Moves between nodes:
q720: ^>q269, $>q612
q307: ^>q93, $>q699
q620: ^>q657, $>q212
q16: ^>q620, $>q152
q257: ^>q286, $>q277
q873: ^>q990, $>q854
q735: ^>q720, $>q190
q900: ^>q106, $>q700
q286: ^>q798, $>q87
q700: ^>q693, $>q900
q502: ^>q583, $>q409
q412: ^>q409, $>q583
q965: ^>q16, $>q378
q378: ^>q783, $>q965
q388: ^>q699, $>q93
q170: ^>q307, $>q481
q296: ^>q625, $>q570
q854: ^>q412, $>q873
q699: ^>q481, $>q307
q657: ^>q700, $>q106
q269: ^>q257, $>q290
q625: ^>q965, $>q783
q190: ^>q388, $>q735
q564: ^>q50, $>q606
q990: ^>q170, $>q473
q473: ^>q854, $>q990
q676: ^>q606, $>q50
q187: ^>q564, $>q972
q798: ^>q900, $>q693
q606: ^>q972, $>q564
q87: ^>q277, $>q286
q612: ^>q190, $>q720
q641: ^>q518, $>q545
q290: ^>q612, $>q269
q106: ^>q212, $>q657
q152: ^>q378, $>q16
q583: ^>q873, $>q412
q545: ^>q296, $>q641
q693: ^>q87, $>q798
q570: ^>q641, $>q296
q93: ^>q735, $>q388
q277: ^>q290, $>q257
q481: ^>q473, $>q170
q972: ^>q345, $>q187
q409: ^>q676, $>q502
q212: ^>q152, $>q620
q518: ^>q187, $>q345
q345: ^>q545, $>q518
q783: ^>q570, $>q625
q50: ^>q502, $>q676

The rows follow the links: the fewer symbols apart two nodes are, the more alike their rows tend to be.

Named rows; a name shown again gets a slightly different row:
q307: 88,-253,-165,-32,-54,-80,-137,-16,-96,-88,9,100,21,-104,-88,130,-182,241,62,-216,-101,-257,92,-124,40,-198,75,180,-42,-133,29,67,-27,55,117,-100,-3,-147,18,152,105,10,30,164,-78,-28,108,-164,32,-8,39,-147,-83,29
q277: -6,250,-79,225,-183,172,-28,-141,113,128,44,74,-49,-120,9,44,207,-5,-169,21,203,-111,23,35,-39,143,26,-143,-84,224,-18,1,-35,-19,-261,-90,61,69,143,-21,-82,-127,-230,88,-214,152,20,-157,-75,37,-17,-44,56,-27
q87: -41,293,-93,209,-210,73,54,-117,93,128,-16,27,-20,-77,80,-21,259,-102,-111,43,162,-93,50,57,-57,75,114,-138,-21,206,-47,-21,-30,37,-224,-40,71,-3,112,-74,-125,-136,-243,20,-151,185,-88,-179,-54,54,-134,46,95,-50
q190: -78,5,-48,150,-37,224,-212,-31,95,-31,115,241,-20,-78,-161,226,-51,240,-204,-170,78,-42,-51,-28,-69,132,-82,-49,-184,87,71,134,45,-113,-182,-129,12,95,38,137,-32,-11,-161,143,-212,103,14,-59,20,-10,215,-133,-54,-14
q345: 156,-131,-108,-132,135,-84,93,14,-41,-67,186,-256,38,-17,-33,-72,-114,-38,177,238,142,32,-24,-114,-11,13,-191,-47,98,-109,-37,-136,-146,50,134,21,40,151,3,-68,125,24,250,74,113,-119,126,106,-221,-5,-19,-176,39,131
q518: -147,94,180,-52,20,56,41,29,77,79,-42,132,-126,159,68,68,91,-164,32,-22,-94,271,-63,183,-84,9,170,-5,86,75,181,-16,38,-25,32,141,-246,-32,32,-97,-9,4,-11,-172,244,177,-13,96,115,-94,-102,352,-66,-79
q606: 226,-23,53,-55,65,-28,83,35,1,-46,97,-303,76,82,-113,-252,-135,-201,62,200,27,134,-53,-41,-51,-16,-262,-132,-5,9,-1,-65,-43,126,244,-10,88,99,55,-156,44,49,99,-168,71,-188,33,57,-259,-50,-165,-187,42,98
q257: 80,43,34,38,-113,-170,116,50,-125,-5,-231,-119,173,24,67,-295,59,-69,-132,35,-113,-162,102,-35,115,-55,-54,-3,40,-29,-210,55,133,90,-2,23,245,-143,-99,-31,-142,10,-112,-174,-185,-189,-209,-95,42,139,-56,-118,52,-9
q409: 165,-18,220,-43,16,-21,8,93,-27,-28,-39,-150,83,166,-117,-273,-209,-198,-93,10,-159,128,-31,13,-9,-51,-196,-40,-31,80,64,77,86,107,255,53,15,2,-13,-161,-7,131,-25,-326,67,-142,-48,49,-119,-68,-175,-66,-11,28
q545: 78,-156,-144,-171,169,-101,98,-19,-76,-83,191,-200,41,-72,26,-7,-49,43,254,250,154,-5,-4,-92,17,-2,-100,26,151,-166,-59,-130,-184,-26,114,-4,14,120,-42,28,125,22,267,183,110,-113,166,134,-128,9,76,-113,41,108
q152: -176,4,8,-62,234,70,60,49,29,10,119,84,36,-28,16,127,109,84,43,202,153,209,-139,28,23,227,-142,-87,58,-119,-93,-29,-61,-235,-216,40,97,213,-155,45,-60,36,190,156,-21,-16,-63,279,13,63,254,-66,68,-14
q269: 70,-21,30,-24,-114,-205,54,61,-126,-59,-297,-50,131,35,55,-273,-24,-51,-95,-58,-196,-198,139,-36,132,-137,30,103,29,-79,-188,57,142,101,48,23,192,-216,-136,22,-107,15,-89,-161,-120,-208,-194,-125,108,111,-69,-66,23,-83

Each walk starts at a row. The symbols on each line, taken left to right, move it on to the next node.
Answer with the node's row; about right is enough.
---
82,93,24,6,-47,-116,143,30,-57,32,-170,-132,168,22,66,-297,105,-98,-156,110,-12,-115,74,-40,102,33,-121,-45,20,9,-225,-6,89,53,-83,-3,283,-50,-100,-81,-160,-47,-87,-153,-179,-161,-187,-50,-25,120,-71,-170,106,-56
^ $ $ ^
-16,104,40,33,58,-25,139,47,9,39,-15,-144,122,-16,28,-207,170,-76,-81,258,147,12,-7,-51,49,165,-243,-187,24,19,-219,-14,-14,-56,-186,-2,252,129,-98,-86,-146,-38,3,3,-186,-155,-137,89,-142,105,51,-223,138,-16
$ $ ^
-49,77,-15,-13,170,34,141,11,24,9,72,-98,101,-35,32,-75,136,13,-52,264,209,93,-107,-6,28,207,-241,-158,23,5,-193,-9,-37,-131,-198,-7,204,200,-121,-32,-108,-28,89,61,-138,-83,-120,180,-93,113,133,-207,124,-10
---
161,-191,-175,19,-53,3,-157,-64,-57,-68,126,16,-25,-143,-108,152,-226,235,109,-183,-13,-221,47,-133,-36,-144,56,117,-75,-73,57,54,-58,26,104,-153,-35,-80,101,158,159,-33,1,216,-74,8,178,-130,-12,10,32,-128,-66,74
$ ^ $
186,-125,-202,64,-84,69,-165,-119,-2,-38,181,-14,-69,-151,-119,157,-197,164,83,-115,48,-209,17,-112,-112,-87,12,56,-107,6,166,33,-103,79,125,-148,-68,0,152,103,166,-24,-28,218,-52,78,214,-141,-96,-61,-7,-131,-68,104
$ $ $
-6,-125,261,-29,13,50,-152,139,15,-75,-86,173,26,167,-128,-11,-246,45,-145,-243,-267,131,-15,26,36,-57,-79,71,-104,20,142,232,217,-14,131,-14,-56,-128,-57,101,-14,157,-29,-231,-16,-85,-94,61,123,-73,36,10,-111,-39
---
-233,50,170,-115,91,63,34,38,67,45,-61,149,-152,139,95,146,78,-63,44,-51,-81,302,-70,155,-33,53,161,18,94,-18,128,-5,44,-108,16,128,-204,7,-21,-53,-27,48,93,-93,246,154,-12,124,138,-87,18,380,-78,-76
^ ^ ^ ^
101,171,23,109,-122,154,-29,-130,92,94,121,-78,-137,29,-31,7,-14,-163,27,-51,33,84,-37,90,-150,-4,75,-97,-66,207,183,-64,-63,101,129,-18,-172,67,241,-173,67,-35,-105,-76,114,165,125,-112,-142,-115,-251,180,-55,45
^ ^
224,32,-116,121,-130,155,-115,-162,67,33,246,-101,-83,-94,-133,86,-97,-43,69,-19,110,-82,-10,-32,-148,-59,27,-66,-120,165,148,-37,-136,112,130,-115,-125,80,248,-56,143,-42,-95,106,-2,118,226,-142,-173,-111,-175,-10,-59,102
---
180,-74,-34,-116,115,-47,80,29,-12,-64,166,-292,43,12,-75,-176,-133,-134,141,230,89,72,-51,-98,-50,-18,-242,-86,20,-48,-9,-103,-103,87,178,-24,53,149,33,-123,98,43,169,3,82,-162,99,114,-241,-45,-104,-185,17,92
$ $ $
-75,174,160,29,-50,71,33,-28,76,84,3,34,-129,146,77,22,46,-212,-9,-37,-45,210,-72,146,-91,-17,159,-28,45,159,180,-22,32,67,78,100,-231,-7,94,-129,20,17,-88,-185,218,150,43,-5,22,-116,-215,341,-52,-15
^ ^ ^
152,115,-36,160,-119,147,-86,-138,78,76,188,-109,-112,-38,-99,37,-58,-133,52,-17,100,-21,-24,13,-169,-43,30,-79,-78,194,190,-59,-92,141,130,-72,-135,54,258,-129,77,-54,-117,-22,48,139,175,-116,-199,-116,-218,84,-48,75
---
-27,-182,-195,-182,134,-173,116,32,-105,-44,42,-43,-21,-82,147,87,20,81,270,132,41,-8,35,-66,51,-80,132,136,154,-259,-81,-176,-135,-43,37,57,-36,24,-77,87,89,-32,287,203,178,-27,107,74,70,38,120,54,30,27
^ ^ $ ^
-234,-68,61,-77,239,70,17,47,55,-3,78,126,-40,28,60,184,115,114,51,114,121,249,-145,34,35,157,-47,-53,54,-110,9,-30,-22,-216,-158,66,-44,138,-163,66,-23,61,186,114,75,24,-3,271,84,0,258,29,13,-70
$ ^ $ ^ $
-107,-84,-161,-182,93,-179,149,15,-88,-31,-48,19,-16,-43,202,111,107,76,247,85,-10,-40,68,-17,70,-88,211,171,171,-220,-84,-158,-92,-43,1,79,-38,-47,-104,86,95,-47,225,165,190,21,62,41,143,36,61,164,4,6
---
-109,228,-50,91,-185,-83,149,-80,-3,96,-150,34,-33,-23,201,-39,282,-129,9,29,9,-119,93,79,8,-35,284,5,73,76,-142,-144,-14,72,-175,77,-6,-105,64,-61,-99,-148,-156,-17,13,138,-75,-176,53,60,-164,268,36,-59
^ $ ^ ^ ^
-130,36,6,-57,217,66,103,39,53,-8,107,-13,65,-32,18,37,125,62,-24,248,191,132,-102,0,32,217,-225,-156,12,-59,-126,-25,-44,-154,-225,12,143,232,-161,32,-83,19,153,131,-68,-55,-75,243,-64,64,246,-170,100,4
$ ^
-138,146,-49,2,-145,-111,142,-71,-32,75,-206,43,-46,-26,240,-9,295,-76,59,44,-2,-122,111,61,49,-65,320,96,144,-20,-115,-163,3,43,-118,124,-16,-123,7,-27,-60,-126,-102,-1,92,97,-70,-109,142,63,-101,279,46,-46
---
52,-92,251,-23,22,13,-103,134,7,-59,-135,69,63,186,-88,-137,-244,-91,-161,-196,-246,117,-33,26,36,-72,-107,45,-100,6,131,189,208,43,185,23,-38,-101,-81,-17,-56,150,-72,-300,30,-102,-91,65,40,-103,-77,-2,-86,-33
$ $ $
217,-30,-185,103,-117,93,-148,-120,28,-9,223,-75,-91,-109,-167,103,-143,73,83,-93,105,-147,17,-62,-127,-39,0,3,-120,75,128,-5,-121,92,113,-166,-106,48,204,-6,161,-48,-63,161,-11,101,246,-156,-171,-76,-68,-107,-63,104
$ $ $ ^
117,-68,273,-40,34,-21,-23,116,-25,-41,-82,-73,84,200,-86,-230,-222,-180,-122,-95,-216,116,-20,-15,13,-85,-181,-17,-49,46,83,126,180,98,228,7,-37,-81,-39,-79,-47,129,-18,-315,69,-128,-78,30,-22,-80,-117,10,-64,1
---
-253,15,143,-132,153,73,25,87,20,9,-43,182,-72,105,118,169,80,17,39,-14,-31,286,-100,117,10,66,132,27,80,-65,82,10,37,-157,-58,120,-193,42,-79,36,-20,30,130,2,219,134,-39,232,176,-73,120,279,-34,-99
$ ^ $ ^ $
11,-173,-171,-202,161,-125,75,-6,-76,-70,115,-115,6,-79,97,57,3,69,291,186,92,-15,-19,-102,35,-67,-15,99,168,-231,-73,-162,-156,-47,94,60,4,84,-44,60,147,1,288,237,170,-55,148,151,-31,7,106,-65,18,66
^ ^ $ ^
-239,-47,107,-115,210,62,27,53,28,4,25,206,-58,79,76,196,126,66,33,70,41,301,-107,99,24,122,23,10,91,-116,35,-47,9,-190,-148,94,-112,66,-147,69,-14,76,166,46,159,93,-22,268,142,-61,208,173,2,-87
---
-40,272,-68,169,-225,17,119,-125,50,170,-101,-2,-34,-35,115,-60,289,-88,-112,39,100,-110,73,69,-34,57,202,-87,8,154,-92,-99,-15,64,-197,36,54,-64,94,-99,-101,-152,-234,-15,-63,158,-54,-185,9,62,-134,190,57,-58
$ ^ $ ^ $
12,133,24,9,7,-66,155,33,-28,15,-92,-180,141,-19,38,-306,140,-92,-148,213,90,-55,15,-31,75,103,-169,-124,19,29,-244,-20,25,19,-126,0,279,55,-67,-70,-132,-14,-19,-121,-218,-157,-170,-6,-126,115,-5,-207,120,-5
^ ^ ^ $
-159,45,-87,-107,-69,-184,132,-50,-85,75,-213,33,-55,-14,227,57,228,-37,129,21,-28,-80,81,33,84,-106,345,160,191,-130,-96,-161,-36,29,-79,131,-60,-143,-28,30,-28,-92,32,56,121,90,-53,-74,166,82,-60,300,32,-78
